Below is a small trained network, with its code and all its weights. Each question gives an input and a class and asks what happens when units are switched off, that is, made to give their printed mean instead of their output.

import numpy as np


def w(rows, s, z=0):
    codes = np.array(rows[::2]) - 128.0
    scale = np.full(codes.shape[1], s)
    scale[-1] = z or s
    return codes * scale


def f(y):
    return np.maximum(y, 0)


def log_softmax(a):
    a = a - a.max(-1, keepdims=True)
    return a - np.log(np.exp(a).sum(-1, keepdims=True))


def net(x, mask):
    res = np.array(x, float).reshape(1, 6) / 4 @ E
    y = f(res @ A[0][:, :-1].T + A[0][:, -1])
    res = res + np.where(mask, y, B[0][:, -1]) @ B[0][:, :-1]
    return log_softmax(res[-1] @ U[:, :-1].T + U[:, -1])


A, B = {}, {}
E = w([
[115,146,117,34],'x0',
[60,144,246,103],'x1',
[62,2,139,72],'x2',
[72,43,146,204],'x3',
[55,193,142,108],'x4',
[182,127,228,137],'x5',
],0.0087)
A[0] = w([
[176,171,128,168,137],'N0',
[78,161,194,233,162],'N1',
[91,194,76,104,168],'N2',
[31,104,120,81,153],'N3',
[125,112,188,86,255],'N4',
[146,180,105,165,145],'N5',
[148,170,43,69,157],'N6',
[112,35,97,177,131],'N7',
[167,180,67,119,139],'N8',
[250,181,150,121,168],'N9',
[174,168,41,143,140],'N10',
[45,152,177,59,249],'N11',
[133,75,98,150,135],'N12',
[184,88,153,181,160],'N13',
[154,221,83,103,112],'N14',
[94,50,79,204,130],'N15',
[63,185,218,160,203],'N16',
[2,148,103,111,224],'N17',
],0.0099,0.0046)
B[0] = w([
[157,117,92,166,187],'N0',
[140,77,174,202,207],'N1',
[57,179,166,112,195],'N2',
[112,99,93,57,210],'N3',
[157,98,169,102,219],'N4',
[156,170,127,162,183],'N5',
[111,198,196,145,208],'N6',
[50,92,42,137,202],'N7',
[121,184,109,142,196],'N8',
[185,166,91,128,233],'N9',
[130,161,116,162,207],'N10',
[167,109,187,88,254],'N11',
[77,122,102,130,171],'N12',
[157,57,50,68,193],'N13',
[104,196,129,160,205],'N14',
[71,29,91,187,206],'N15',
[149,84,254,144,228],'N16',
[81,118,162,93,228],'N17',
],0.0085,0.0097)
U = w([
[99,252,106,212,100],'0',
[82,112,120,20,51],'1',
[17,52,48,193,130],'2',
[255,124,47,182,105],'3',
[136,92,196,196,97],'4',
[212,106,123,54,254],'5',
],0.0093,0.0064)

Each question gives the input, the list of numbers given to net, and the class t.
The units are the neurons (one row each of A and B). Each row of codes is followed by its name. A weight is (code - 128) times the scale printed after its matrix; where a second scale follows, it is the last column's (A, B and U).
mask holds one flag per neuron, in row order. A switched-off neuron (its flag False) gives its mean, the last column of its row in B, instead of its output. The means were averaged over made-up inputs and are rounded, as every weight is.
A unit's drop is (log p(t) with every unit on - log p(t) with that unit switched off) / (log p(t) with every unit on - log p(t) with every unit switched off).
The circuit of an input: a set's keep is (log p(t) with only the set's units on - log p(t) with every unit switched off) / (log p(t) with every unit on - log p(t) with every unit switched off). Starting from the 12 units with the biggest drops (on a tie, the unit counted first), units are removed one at a time, each time the one whose removal leaves the highest keep (on an exact tie, the one counted first), for as long as the keep stays at least 0.8.
units of the circuit, in order: the units of the circuit, biggest drop first
most important unit: the unit with the biggest drop
top k neurons: the k neurons with the biggest drops, biggest first
drop when u is switched off: that unit's drop, to one decimal
input [1,6,-8,0,-6,7], class 3: units of the circuit, in order -> [N9; N0]
input [4,-6,7,-2,-2,1], class 2: top 2 neurons -> [N11; N7]
input [-1,-2,-3,6,-7,7], class 3: units of the circuit, in order -> [N13]
input [3,6,6,4,-1,-4], class 1: units of the circuit, in order -> [N11; N3]
input [1,-3,0,-5,8,7], class 0: units of the circuit, in order -> [N14; N13]
input [-7,2,6,3,-1,8], class 2: top 3 neurons -> [N7; N13; N15]
input [3,8,-5,2,1,-4], class 4: top 2 neurons -> [N16; N1]
input [-7,0,-2,8,1,6], class 2: top 4 neurons -> [N7; N15; N13; N11]
input [2,3,8,2,0,-3], class 1: top 2 neurons -> [N11; N3]
input [-1,-7,-1,2,-6,-3], class 2: top 2 neurons -> [N15; N7]
input [2,5,-1,-3,8,4], class 4: drop when N16 is switched off -> 0.9
input [-7,-8,4,-7,0,-3], class 0: drop when N6 is switched off -> 0.2
input [-8,6,0,-3,8,-8], class 4: drop when N1 is switched off -> 0.4
input [-8,2,1,1,0,1], class 2: most important unit -> N11
